In the rows, 128 means zero.
Rows lie near named flat spaces through zero. A row that begins with a name and a colon came from that space; any other row is followed by the name of its block's space that it lies nearest.
j22-j495: [124 162 122 148 132 139 122 120 152 139 131 111 127  96 122 130 141 174
  50 137 126 167 138]
j419-j415: [123 118 130 157 162 198 119  96  70 127 129 202 128 206 122 127 143 148
 119 212 135 171 144]
j22-j495: [115 154 101 104 160 154 120  82 191  71 150  41 155 124 138 105  92 157
  65 153 162 158 140]
j22-j495: [180 124  86  96  90 167 118 123 175 118 149 139 112 118  89 119  94 144
  88 176 124 180 140]
j839-j409: [128 117 131 134 144 137 127 113 123 105 121 129 145 160 129 121 125 111
 134 151 136 128 130]
j736-j444: [ 79  83 141 107 194 108 169 134 156  84 158  92 101 144 165  86  79 128
 156  98 167  79 143]
j419-j415: [128 147 156 107 146 144 109 112 162 152 127 132  79 150 133 110 110 154
 126 104 128 140 128]
j22-j495: [167 124 128 145  65 123  90 114 100 214 105 158  95 103 122 110 144 150
 169 116 110 108 100]
j508-j700: [ 86  89 130 128 130 146 125 103 104 157 159 143  94 112 144  69 110 175
 126 135 171 111 151]
j839-j409: [ 87 111 141 141 143 156 122  75 109 132 142 130 112 116 143  72 106 172
 131 167 158 131 154]
j508-j700: [176 109 106 113  73 137 122 151 105 199 146 191 103 126 114 128 138 138
 154 122 110 116  89]
j508-j700: [155 196 154 143 208 119 162 150 188 128 119 116 116 172 153 171 138 148
 110 100  73 146  71]
j952-j656: [  4 224 158  81 170 181 106  64  46 133 176 104 180 130 177 162 159 173
 140 122 159 149 125]
j952-j656: [187 164 111  83 135 180 108 107 171 119 132 136 106 185 114 148  97 135
 148 161 101 174 103]
j736-j444: [102 104 140 143 214 134 145 103 153 129 145  99 105 188 179  75 107 167
 119 113 167  89 105]
j839-j409: [114  98 155 182 146 115  98  96 124 147  83 111  92 138 142  77 129 147
 124 119 154 104 155]
j952-j656: [172 142 139 158 134 150 108  99 141 125  92 148 143 175 112 126 140 117
 112 173 106 160 115]
j736-j444: [ 80 112 130 141 168 119 126 134 101  85 112  91 116 139 147 141 122 122
 149 114 157 108 174]
j22-j495: [ 75 115 143 116 110 117 111 123  94 139 129 116 101  88 137 115 121 137
 160  96 155 105 168]
j736-j444: [ 95 106 126 128 136 121 136  92 106 113 139  94 140 108 156  91 104 134
 181 140 153  88 127]
j508-j700: [139 147 148  53 101 165 123 157 125 175 168 219  94 165 103 154 130 120
 140 104 109 160 111]
j419-j415: [138 164 167 146 152 154 128  96 155 127 112 158 121 146 116 119 128 144
 103 168  98 180 130]
j952-j656: [122 113 105  79  86 131 151 170 111 146 175 164  90  76 115 143 105 140
 164 115 121 126 140]
j952-j656: [165 103 125 172 136 147 118  49 113  97  87 114 142 152 137  80  94 122
 214 223 117 117 118]
j736-j444: [ 98 125 128 143 143 116 120 117 105  93 107  87 138 119 141 136 126 117
 155 128 143 112 156]
j839-j409: [121 112  86 125 108 132 128 159  69  93 132 132 174 135 116 180 152  90
 135 146 140 126 145]
j839-j409: [157 122 129 112  98 160  94  65 143 140 125 132 139 147 117  78 107 128
 140 171 138 139 113]
j839-j409: [157  76 112 114 103 128 117 163 112 104 115 166 146 186  97 144 138  57
 131 130 143 121 142]
j952-j656: [136  48  75 104  57 115 140 165 106 136 161 144  90  58 107 102  92 130
 161 131 154  95 164]
j839-j409: [122 116 125 155 139 104 128 162 123 146 112 119  87 114 136 140 137 146
 122  89 130 108 144]
j22-j495: [119 123 125 129 133 129 129 136 158 115 135 117 123 117 117 118 124 138
  66 124 144 148 154]
j839-j409: [153 155  94  64 127 143 113 146 143  94 143  99 170 186 124 184 130  81
 137 107 132 132  96]
j508-j700: [ 22 167 182 103 192 128 147  72 126  73 150  69 159 109 171 106 104 135
 153 122 154 122 151]
j22-j495: [138 148 140 153 114 131 132  96 113 172 127 144 131  96 139 107 136 162
 150 152 102 127  94]
j508-j700: [ 84 121 102 148 134 120 115 145  63 108 122  99 166 130 142 166 165 116
 116 115 162 107 152]
j508-j700: [ 72 130 158 127 184 142 132 102 140  98 135 108 111 145 147 102 108 149
 109 129 158 137 164]
j839-j409: [123 142 143 140 136 118 141 126 132 122 122 127 145 118 130 132 136 122
 124 131 114 132 122]
j736-j444: [149  77  76 119  89 162 122 163 102 149 167 190 147 157  95 127 153 126
  43 155 164 148 137]
j419-j415: [102 112 152  90  95 158  90  95 120 140 127 152  59 108 109  92  86 144
 169 134 148 147 190]
j22-j495: [158 102 116 102  77 132 103 134  95 156 119 158 100 136 116 133 118 105
 208 122 121 105 122]
j419-j415: [142 158  94 122 142 118 178 142 140 101 168 104 221 122 142 159 149 113
  95 147 110 126  61]
j22-j495: [142 139 154 132 121 124 164 161 151 122 134 188 128 109  95 144 135 112
  94 146  86 172 137]
j508-j700: [ 76 133 155 102 117 135  96 101  76 156 132 133 129 136 146 118 140 124
 172  97 156 103 133]
j419-j415: [109 168 162  72  77 151 150  85 175 158 192 165 148  43 103  74 104 159
  82 157 111 182 116]
j952-j656: [ 94 144 131 118 124 132  90 117 125 138 127  98 146 135 131 127 153 133
  69  92 167 132 143]
j22-j495: [162  88  69  89 126 167 127 130 147  83 156 121 125 170 113 123  86 119
 126 172 155 140 139]
j419-j415: [137 132 132 153 195 152 133 133 136 171 140 154 107 210 157 121 152 173
  78 114 137 124  85]
j508-j700: [124 183 176  76 116 132 105 125 171 110 114 134 138 143  99 156 131  83
 109  97 108 174 141]
j839-j409: [128 158 114  65 100 103 154 214 141 128 165 143 141 104 109 205 148  92
 108  59 106 135 114]
j736-j444: [110  81  90 151 117 156 117 119  56 128 139 150 139 138 129 118 139 141
 129 174 166 119 154]
j952-j656: [140  97  96 127 123 144  80  76 139 110 111  65 130 155 137  83 101 132
 133 145 178 107 139]
j736-j444: [114 184 140  85 189 162 152  92 163  88 156  98 120 149 155 138  83 155
 173 152 108 154 107]
j419-j415: [144 108 112 155 165 141 124 147 100 123 109 143 104 191 138 152 137 129
 146 136 131 118 130]
j736-j444: [133 162 127  37 107 137 133 150 193 136 184 127 143 129 113 138 117 115
  76  78 132 151  98]
j952-j656: [118 111 108  83 122  89 171 166 174  72 154  75 109  61 128 134  72 110
 167  98 126 105 151]
j419-j415: [136 114  90 141 159 120 154 155 114 107 140 107 149 150 148 153 134 127
 132 130 134 103 106]
j22-j495: [128  97 127  82 134 126 143 147 148  70 139 129 134 160 115 133  96  71
 156 126 140 123 149]
j736-j444: [125 165 117 116 160 174 104  90 130 152 149 116 142 181 150 125 141 170
  90 137 147 145  92]
j952-j656: [154 103  81 129 169 157 137 123 128 116 149 116 122 188 151 122 109 151
 137 157 147 112 100]
j508-j700: [208  96  65 163  80 103 143 156  88 146 112 137 156 115 125 155 143 105
 197 159  92  85  70]
j419-j415: [160 155 127  96 101 176 149 121 117 117 155 206 153 136  92 155 122 113
 146 206  81 192 114]
j736-j444: [156 106 108 159 113 126 129 160 121 112 108 153 138 136  98 150 148 106
  87 151 122 149 152]
j952-j656: [197 120  86 127 132 161 134 159 162 112 134 162 132 185  96 155 130 120
  68 169 113 174 116]
j419-j415: [128 151 151 149 174 156 121 106 137 167 134 154 133 191 145 112 157 161
  68 129 133 144  92]
j508-j700: [ 84 110 145 168 137 116  97  81 111 164 110  86 109 105 160  67 132 173
 118 106 172  90 143]
j839-j409: [108 164 147 141 114 101  91 108 129 145  95  75 150 101 138 133 157 125
 111  83 135 116 126]
[124 101  98  93 142 127 126 187 108  86 135 128 140 192 122 183 138  73
 128  94 155 113 144] -> j839-j409
[ 94  97 183 113 139  90 124 174 160 150 119 149  76 143 122 107 133 103
  90  32 153 105 163] -> j839-j409
[125 151 106 108  98 142 130 139 100  69 123 126 152  94  97 187 121  97
 160 172 105 170 171] -> j736-j444
[ 57 150 119  53  97 140 136 158  83 154 198 142 110  65 134 159 125 157
 144  82 148 128 148] -> j952-j656
[136  71 117 163  87 117 131 150  78 151 117 179 112 103 109 115 140 121
 144 148 131 111 154] -> j736-j444
[109 114 120 142 159 143 140 108 101  99 131 120 123 136 145 120 108 142
 167 166 136 122 143] -> j736-j444
[114 122 154  91 132 119 136 127 156 181 164 139  97 129 149  84 114 150
 132  71 142  95  93] -> j736-j444
[149 117  77 152  97 133 112 137  94 161 125 117  93  86 130 139 129 177
 144 139 128 119 135] -> j839-j409
[111 124 125  77 110 145 158 130 139  77 168 148 151 101 103 129  96 102
 133 166 126 161 155] -> j508-j700
[170  90 112 195 145 113  97 124 107 103  54 105 141 195 130 136 149  87
 148 145 135 100 132] -> j839-j409
[ 83 133 159 127 113  96 104 161  89 148 101 130 102 108 128 159 156 108
 147  56 135 107 166] -> j22-j495
[149 145 162 137 138 128 141 125 143 174 123 170  78 127 134 116 120 156
 163 123  87 131 101] -> j736-j444
[161 105  84 109  85 165  76  83 143  97 116  96 139 140 100 102  99 118
 115 180 161 153 158] -> j952-j656
[102  73 131  98 117 106 170 182 120  95 152 161  89  95 112 130  93  98
 170 114 133 112 179] -> j736-j444
[ 85 125 118 106 118 146 137 135  65 163 173 160 118 107 145 135 135 161
 157 123 143 114 126] -> j952-j656
[ 78 132 182 119 121  99 137 146 157 184 145 146  64  61 131  89 124 169
  91  56 134 123 154] -> j839-j409
[161  63 124 204  90  70 127 141 126 141  79 124 153 100 114  88 154  94
 102 127 134  85 131] -> j736-j444
[ 79 159 121 128 219 130 154  84 185  84 162  21 150 127 186  94  97 185
  83 122 164 115 110] -> j419-j415
[179  92  39 129 127 180 116 158  85 128 147 154 112 191 120 167 130 149
 127 175 145 137 123] -> j22-j495
[148 119 124 142 114 146 122 114 108 139 122 159 128 138 118 121 130 130
 144 166 118 138 124] -> j952-j656
[177  95 130 131 139 150 106  95 166 142 111 137  84 185 127  76  93 138
 146 149 135 123 116] -> j839-j409
[120 140 197 158 123 104 185 106 108 164 133 200 144  79 136  95 134 125
 194 160  66 118  85] -> j22-j495
[141 136  88  59  73 155 154 137 101 105 186 162 182 103 104 160 114  96
 168 175 111 149 106] -> j419-j415
[141  87 125 209 155 126 141 136  82 159 111 175 149 174 140 112 175 137
  93 157 134 107 105] -> j952-j656
[152 104 152 201 111  97 121 123 133 120  69 142 162 123 101 108 161  90
  81 153 116 135 146] -> j952-j656
[117 179 199 111 149 130  85  98 177 155  94 121  95 164 129 116 133 127
 110  72 121 149 129] -> j508-j700
[134 141 161 188 170 123 114  75 125 181  94 114 105 152 171  83 138 177
 154 126 119  96  84] -> j736-j444
[122 152 146 185 138 120 101  69 135 166  92  80 102  88 155  84 127 191
 131 133 126 118 123] -> j839-j409
[155  89 118 142 123 139 117 119 108  95 104 148 161 185 111 124 132  76
 142 170 138 125 134] -> j839-j409
[179 170 123 186 123 141  89  95 131 164  82 122 161 155 123 138 176 146
  77 156 104 155  89] -> j736-j444

Rows lie near named flat spaces through zero. A row that begins with a name and a colon came from that space; any other row is followed by the name of its block's space that it lies nearest.
j897j618: [114 120 118 132 129 123 146 127 115 143 151 114 155 141 109 156 164 159
 112 116 138 146 117]
j897j618: [ 47 160 155 103 110 139 152 110  90 131 156 148 130 139 101 183 150 138
 145  75 145 146 120]
j346j429: [137 131 140  75 125  85 159  60 123 173 144 119 128 102 106 125 139 101
  73 154 174 101  79]
j665j213: [104 135 136 116 131 125 140 133 126 132 121 118 128 146 145 161 150 156
 130 126 118 113 131]
j441j829: [155  95 102 145 121 137 157 174 177 201 141 108 176 163 135 192 158 229
  88 159 132 140 108]
j346j429: [160 134 103 193 152 168  89 176 123  99 131 111 137 123 159  92 131 134
 194 114  66 128 159]
j346j429: [138 159 162 185 105 192 123 158 153 119 123 180 109 108 128 103  52 120
 154 106 132 152 129]
j665j213: [ 94 139 126 119 137 114 105 140 111  91 120 109 118 147 120 148 147 117
 118 117 121 158 150]
j897j618: [134 116  99 121 143 110 101 153 133 122 124  93 136 148 132 145 157 136
 118 145 109 144 145]
j893j422: [114 144 129 152 140 145 129 119  92 109 147 123 136 117 132 112 148 125
 171  93 106 118 132]
j441j829: [138 146 140 134 130 140 123 113 122 125 130 139 115 103 138  97 109 100
 154 123 120 106 123]
j893j422: [105 105 140 131  93 170 151 161 155 142 112 191 129 153 148 158  91 178
 183 109 122 114 149]
j441j829: [101 195 151 119 129 138  78 123 110  99 139 127  88  99 108 116 101  47
 137 110 128 164 130]
j893j422: [122  65 108  54  88 117 150 119 156 178 121 187 135 145 134 152 106 146
 177 143 139  84 139]
j893j422: [126 168 151 112 142 126 150  51  79 143 161 127 121  71 134  82 142  79
 169 106 123  61  92]
j441j829: [147 106  86 137 117 143 107 128 109 146 180 146 159 107  84 101 126 101
 174 104 131 162 126]
j893j422: [125 120 134 105 104 126 142 131 156 166 131 148 131 136 110 159 110 143
  97 143 160 145 111]
j665j213: [ 77 131  98  72 122 109 110 147 119 165 163 100 150 161 104 215 187 152
 130 122 124 163 131]
j893j422: [118  87 150 125 115 100 172  97 124  90  92 159 120 143 110 110 108 132
  73 126 176 133 130]
j897j618: [173 150 132 161 127 143 148  97 127 179 179 122 153  80  92  97 121 116
  93 129 162 143  68]
j897j618: [104 133 130 111 134 126 130 124 113 121 123 125 124 136 148 141 147 134
 160 118 107 101 140]
j665j213: [100 151 150 100 131 127 145 131 140 149 110 116 116 145 170 176 148 165
 134 140 109  82 126]
j346j429: [130 139 179 182 104 193 169 157 165 130  94 189 113 131 171 125  64 181
 159 113 122  96 130]
j441j829: [114 112 119 120 152  96 113 141 120  77  89  94 117 160 152 136 159 136
 111 140 105 123 163]
j441j829: [133 167 119 141 130 148  73 139 114 116 159 125 117  97 102 102 108  64
 158 111 117 171 132]
j897j618: [102 108  81  98 128  91  85 166 129 127 148  86 150 171  77 192 174 133
  76 137 142 220 145]
j893j422: [120 127 122 126 108 167 121 170 156 159 131 157 132 142 151 161 110 162
 188 123 102 118 144]
j441j829: [175 109 132 176 148 136 135 134 138  93  88 126 120 122 174  70 110 138
 138 144 101  84 144]
j441j829: [140 120 112 151 138 127 103 149 126  98 121 115 128 134 123 112 127 118
 124 128 118 156 147]
j346j429: [126  97 120 152 144 135 161 145 124 120 107 116 150 159 176 143 167 203
 157 123  91  80 147]
j346j429: [156 183 185 150  93 169 142  92 152 164 151 187 100  60  87  81  30  65
  97 125 191 151  69]
j346j429: [109 121 119 161 123 145 118 156 114  98 138 136 141 145 102 137 131 139
 133  96 130 182 147]
j897j618: [164  66 114 155 117 121 186 106 133 154 139 146 171 130 105 109 133 176
  93 131 167 125 103]
j665j213: [140 117 147 175 135 161 189 125 128 143 118 140 149 131 179 121 141 205
 163 114 103  59 119]
j897j618: [137 100 147 159 125 142 153 146 149  93  74 156 115 149 169 110  98 164
 136 132 117  96 154]
j441j829: [136 183 188 147 125 154 146 120 155 137 103 141  91 104 160 119  82 123
 106 142 135  96 102]
j665j213: [117  70 106 163 125 129 183 123  99 127 149 135 184 156 104 141 174 201
 126  92 143 142 127]
j897j618: [107 165 169 152 113 158 138 131 132 118 125 155 110 120 117 133  91 123
 116 107 148 152 118]
j665j213: [ 64 155 112  82 116 127 117 138 107 172 184 111 152 147  90 215 181 145
 140 101 132 172 118]
j346j429: [ 80 129 150  95 103 150  95 203 181  95  53 170  76 183 186 186  76 150
 174 140  91 119 196]
j346j429: [127 161 143 128 151 118 117 142 141 121 104  85 110 137 164 149 147 140
 100 153 105 111 129]
j893j422: [142  45  50  81 151  56  95 117  98  93 124  89 152 154 112 107 187 104
 133 147 112 131 169]
j665j213: [ 98 172 162 119 126 137 129 118 122 123 125 132 104 120 134 142 119 113
 127 117 130 123 120]
j665j213: [159  63  70 108 130  92 106 147 143 132 126 110 153 152 110 128 147 133
 110 158 130 153 148]
j893j422: [ 89  79  84 143 133 117 133 130  66  86 160 123 173 159  86 136 189 150
 159  70 124 174 158]
[131 121 139 130 112 134 161 103 126 154 146 152 140 115 106 124 117 135
 116 119 159 128 101] -> j665j213
[ 81 154 151 126 142 141 108 167 127  73  76 122  91 162 191 156 133 146
 175 118  71  96 180] -> j897j618
[140 108 105  59 113  81  96 120 157 153 126 124 115 129  94 141 111  81
  78 174 163 158 123] -> j665j213
[164 127 127 168 153 140 146 132 131 133 119 103 141 122 171 106 148 165
 139 139  96  80 122] -> j897j618
[ 98 124 134 108 124 107 140 124 123 123 123 121 129 150 113 162 146 142
  90 126 148 148 127] -> j346j429
[ 95 145 178 169 106 162 129 176 158  71  73 170  90 159 133 147  64 146
  97 113 145 178 157] -> j897j618
[116 106  88 115 131 110 115 132 105 136 164 106 160 142  91 151 173 133
 126 115 132 168 131] -> j893j422
[124 145 150 150  96 153 143 146 159 162 148 154 136 129  80 162  91 146
  67 124 182 198  96] -> j441j829
[ 96 198 170  89 125 156 144 129 151 197 133 123 108 121 187 193 137 161
 168 139  96  55 102] -> j665j213
[125 103 106  97  89 144 172 110 136 234 199 163 182 121  83 175 142 171
 146 115 166 134  81] -> j441j829
[165 115 116 150 134 133 115 135 137 118 120 130 127 116 137  88 109 114
 138 139 118 122 135] -> j665j213
[160 187 147 131 162 107 111  86 115 129 136  75 106  80 134  86 137  68
  83 155 128 108  90] -> j893j422
[153 144 148 223 141 175 167 134 117 124 143 125 154 113 136 100 132 176
 125  99 123 128 105] -> j346j429
[201 121  93  70 100 122  92 118 186 232 168 145 130  80 102 110  77  70
 129 190 152 125  88] -> j665j213
[159 156  89 164 170 134  52 168 114  95 140  66 128 117 143  99 156  92
 159 134  67 151 154] -> j346j429
[121 130 131 136 136 110 138 105 104 112 139 112 135 124  99 120 146 117
  87 118 152 153 115] -> j893j422
[155 116 115 194 182  96  87 156 110  10  70  63 111 150 145  73 149 109
  69 141 101 164 174] -> j893j422
[148 158 158 185 132 160 119 164 157 104  99 129 106 126 148 114  88 136
 102 136 123 146 131] -> j897j618
[110  79 117 128 110 129 166 119 113 129 136 162 156 148 109 137 138 165
 146 100 145 130 134] -> j346j429
[152 104 122 106 123 133 139 119 145 152 113 152 124 119 169 107 111 134
 183 146 104  57 135] -> j346j429
[118 168 143 110 125 139 132 147 159 187 140 107 129 134 143 190 141 163
 107 149 125 123 102] -> j441j829
[146 173 141 144 120 152 101 183 189 172 130 108 119 133 126 177 102 147
  71 165 137 178 107] -> j893j422
[139 156 139 175 154 142 131 145 126 116 122  91 132 129 154 128 150 156
 112 129 105 123 123] -> j346j429
[ 98 124 149 102 113 118 149 128 141 130 106 143 116 151 131 165 122 149
 103 132 147 126 130] -> j346j429

Rows lie near named flat spaces through zero. A row that begins with a name and a colon came from that space; any other row is followed by the name of its block's space that it lies nearest.
j985j692: [112  99 185 102 137 168 146 125  87  93 163  85 146 159  71 158 154 179
 152 168  37 131 127]
j737j66: [ 84  79 162 162 120 139 166 186 107 144 137 117 143 116  86 109 185 117
 137 151  78 112 155]
j181j734: [134 159 136 106 108 101 130 106  80 104 120 137 116 129 141 119 139  93
 119 148 154 155 121]
j156j188: [215 167  86 208 189  62 105 100 149 132 145 164 126 118 118  90 152  81
 139 106 129 137 128]
j156j188: [ 81 108 105 143 116 168 154  42 168  49 196  60 131 161 148  97  98 145
 189 113 158 115 117]
j985j692: [ 88 103 146 145 126 170 171  90 119  75 188  82 159 143 123 110 142 148
 161 137  76 123 132]
j181j734: [189 142 120 109 153  68  57 166 114  84 138 123 111 171  80 178 107 145
 175 160 153 172  70]
j489j947: [ 99 122 120 120 141 152 184  82 127 124 109 175 129  84 205 104 127 134
  82 129 112 111 122]
j489j947: [122 159 155 100 120 161 159 102  76 107 148 137 179 115 174 140 126 146
  91 135  58 154 126]
j181j734: [ 95  91 130  82 124 143 135 222 142 203  41 203 119  74 176 167 107 162
  57 135 132 105 115]
j958j368: [147 118  99 192 163 105 132  73 161  82 177 103 114 147 103  84 145 108
 185 121 142 118 124]
j985j692: [105 125 122 133 119 139 149 124 127 114 139 131 145 117 160 118 122 128
 124 125 126 130 123]
j737j66: [136 153 133 146 130 143 148 147 113 167 125 162 177  91 167 123 137 121
  77 107  72 133 150]
j156j188: [116  65 161 121 162 128 150 158 126 170  75 157  76 112  72 131 180 144
 115 168  94  85 140]
j958j368: [174 184 114 140 143  81 125 129  80  99 140 177 163 107 178 125 129  99
 104 137 113 180  97]
j489j947: [140 190 162 143  92 177 138 119  93 178 163  96 210 123 129 123 144 111
  87  79  42 143 200]
j156j188: [146 119 158  93 165 132 145  43 103 102 114 127  73 145  91 128 158 146
 131 167 100 112 125]
j985j692: [199 128 121 138 176  82  71 101 151 118 128 108  70 174  39 141 138 131
 180 140 151 123 117]
j737j66: [133 128 131 125 116  65 119 191  89 146  79 174  96 107 120 123 159  78
 112 162 174 145 117]
j181j734: [100  99 121 157 133 158 154 127 163 145 137 122 139 115 136 108 132 137
 129 109 112  98 146]
j958j368: [163 199 138  62 100 157  88 130 108 163 111 134 169 131 167 186  72 157
  73  96 109 160 132]
j737j66: [139 144 135 134 144 166 141  97 130 124 161 118 172 128 144 135 119 158
 117 109  62 130 137]
j737j66: [ 34  62 135 157 109 226 198 132 184 164 147  99 167 100 157 100 128 165
 116  90  77  65 175]
j181j734: [154 109 140 141 165 134 118 148 146 165 117 135 122 128  83 143 145 152
 125 127  81 106 141]
j181j734: [116  89 148 177 161 149 177 115 141 179 115 143 117  98  95  86 193 116
 109 125  66  76 180]
j958j368: [141 134 170  63 138 150 123  92  86  97 129 111 118 157 102 172 125 176
 127 164  81 142 110]
j489j947: [121  71 158 129 147  89 132 188 108 157  76 153  67 121  55 128 189 114
 134 182 129 106 131]
j958j368: [181 144 117 166 135  82  70 127 145 123 155  79 104 177  40 122 141  97
 190 118 165 137 141]
j737j66: [ 91 107 127 222 104 169 156 166 171 188 172  82 186 114 101  77 162  97
 139  69  86  92 207]
j985j692: [ 77  89 122 124 114 133 154 110 137  85 135 111 101 134 137 108 128 127
 158 148 169 115 111]
j985j692: [161 161 116 191 130  86 119 107 110  94 183 100 147 147  99  88 159  72
 170 121 132 155 140]
j737j66: [158 149 137 132 111  96  92 163 117 183  96 127 107 133  79 129 150  88
 120 120 154 130 162]
j181j734: [133 149 139 133 131 130 153  71  98 104 145 125 132 127 136 104 151 109
 123 135 106 135 139]
j958j368: [116 140 149  98  92 133 112 105  95  70 168  63 130 178  95 142 119 131
 174 146 144 157 119]
j489j947: [151 167  92 138 121 131 108 117 169 178 107 149 137 108 174 121  93 112
  93  73 164 120 148]
j489j947: [131 115 153 104 141 108 140 165  91 157  76 180 105 101 123 140 160 124
  89 165 108 126 123]
j156j188: [140 144 124 156 142 114 155  65 120 130 124 142 107 113 133  80 163  86
 117 124 131 116 153]
j156j188: [ 67 121  59 212  95 134 168 104 186  77 195 102 170 111 212  52 100  82
 168  78 198 124 125]
j156j188: [185 132 144 142 186 111 127  50 125 132 121 130  79 143  65 111 174 123
 137 143  94 106 148]
j181j734: [123 149  99  96 103  91 102 137 109  46 149 126 132 148 176 149  77 127
 159 150 201 181  58]
j958j368: [124 102 173  96 102 116  88 141 100  99 142  45  81 200   3 155 153 133
 201 170 150 134 134]
j489j947: [131 131 118 166 115 143 111 113 168 148 158  75 134 152  88 108 128 113
 160  88 142 110 168]
j985j692: [127 125 111 114 117  96 111 150 136 143  86 153  89 119 136 128 120 106
 121 135 194 126 116]
j489j947: [110 126 161 128 122 144 165 136  84 133 132 137 153 110 131 120 163 122
 103 145  70 132 145]
j958j368: [124 115 134 117 153 133 157 153 119 165  82 198 130  79 171 134 138 142
  69 140  90 115 121]
j156j188: [163 126 125 147 187  71 162  87  98 124  85 209  76  88 139  90 186  89
  98 170 121 120 114]
j156j188: [ 26  59 171  92  87 169 202 160 103 169  65 149  94  86 140 108 172 122
  84 163 126  82 159]
j181j734: [122 131 125 116 111 141 113 148 143 152 118 120 133 130 130 142 109 136
 120 111 141 124 137]
j737j66: [ 75  72 142 107 129 121 165 156 105  93 109 151 102 114 138 128 146 140
 134 183 135 123  93]
j985j692: [ 62 116 154 146  68 185 170 118 132 176 134  79 144 120 116  86 157  96
 116  94 120  92 208]
j737j66: [148 147 129 129 132 154 113  94 148 137 149  97 142 147 113 135 113 145
 134 100 108 122 147]
j958j368: [105 102 121 152 139 126 159 113 133 101 141 131 122 119 137 101 145 121
 143 141 128 118 120]
j985j692: [124 113 124 117 135 177 124 100 189 190  98 120 107 125 121 133 108 158
 106  88 127  77 165]
[ 68  44 155  92 169 128 202  96  88  33 120 159  78 118 141 123 163 170
 148 227 101 116  60] -> j489j947
[ 97  91 159 140 119 123 152 183 100 146 116 132 124 116  92 120 176 114
 128 157 102 119 144] -> j737j66
[ 98  75 165  89 149 158 159 128 117 136  94 143  95 120 107 146 150 172
 112 168  85  97 124] -> j958j368
[159 157 155  68 132 105 113 153  69 141  81 178 119 116 138 170 130 136
  80 163 109 158 106] -> j156j188
[ 34  95 122 133  65 141 178 198 120 141 108 149 150  82 196 100 129  97
 102 129 169 123 133] -> j958j368
[137 103 194 152 138 111 134 184  60 127 153  99 139 150  17 134 212 118
 158 179  39 141 152] -> j737j66
[ 97 132 126 187  93 102 157 220  95 158 133 158 182  82 158  92 166  64
 104 121 119 148 150] -> j489j947
[129 119 169 134 122 190 121 114 146 177 151  59 145 160  47 139 146 157
 139  98  58  95 194] -> j737j66
[136 153 105 120 101 114  87 125 136  79 167  84 139 167 129 143  84 128
 174 117 182 161 100] -> j181j734
[159 136 104  95 146 110  89 115 156 126  98 146  91 139 136 156  88 150
 129 127 177 128  96] -> j489j947
[ 88  65 113 157 167 149 177 149 165 121 127 166 137  91 167 115 131 163
 122 138  95  96 104] -> j181j734
[187 154 106 191 188  39 142 116  80  66 155 190 135 106 146  90 175  76
 139 167 109 172  83] -> j958j368
[ 77  92  94 185 111  86 162 187 136 112 126 160 128  91 168  78 148  74
 142 139 187 128 111] -> j737j66
[135 151 134 115 125 150 131 101 120 125 140 121 149 130 145 136 116 140
 114 116 104 135 134] -> j489j947
[ 69  75 121 191 104 115 160 191 143 139 136 118 128 110 110  81 168  84
 155 131 154 107 149] -> j737j66
[119 128 146  89  93 174  88  88 154 118 157  28 113 197  61 156  96 162
 179 108 150 117 152] -> j958j368
[117  95 138 135 137 149 126 132 154 138 134  99 115 145  84 132 135 151
 151 127 113 102 142] -> j156j188
[ 96  93 110 132 146 136 156  90 144  52 162 118 122 137 156 116 112 154
 166 149 139 125  84] -> j985j692
[ 67 112 168  58  77 211 142  66 122  95 153  40 124 175 109 151 100 178
 151 130 121 114 146] -> j156j188
[119  99 108 171 128 123 120 161 182 180 110 125 108 119 102 105 137 108
 138 100 162  91 158] -> j958j368
[136 147 119  89 130 141 123 100 136 135 102 151 120 119 170 146  94 149
  97 119 141 127 115] -> j737j66
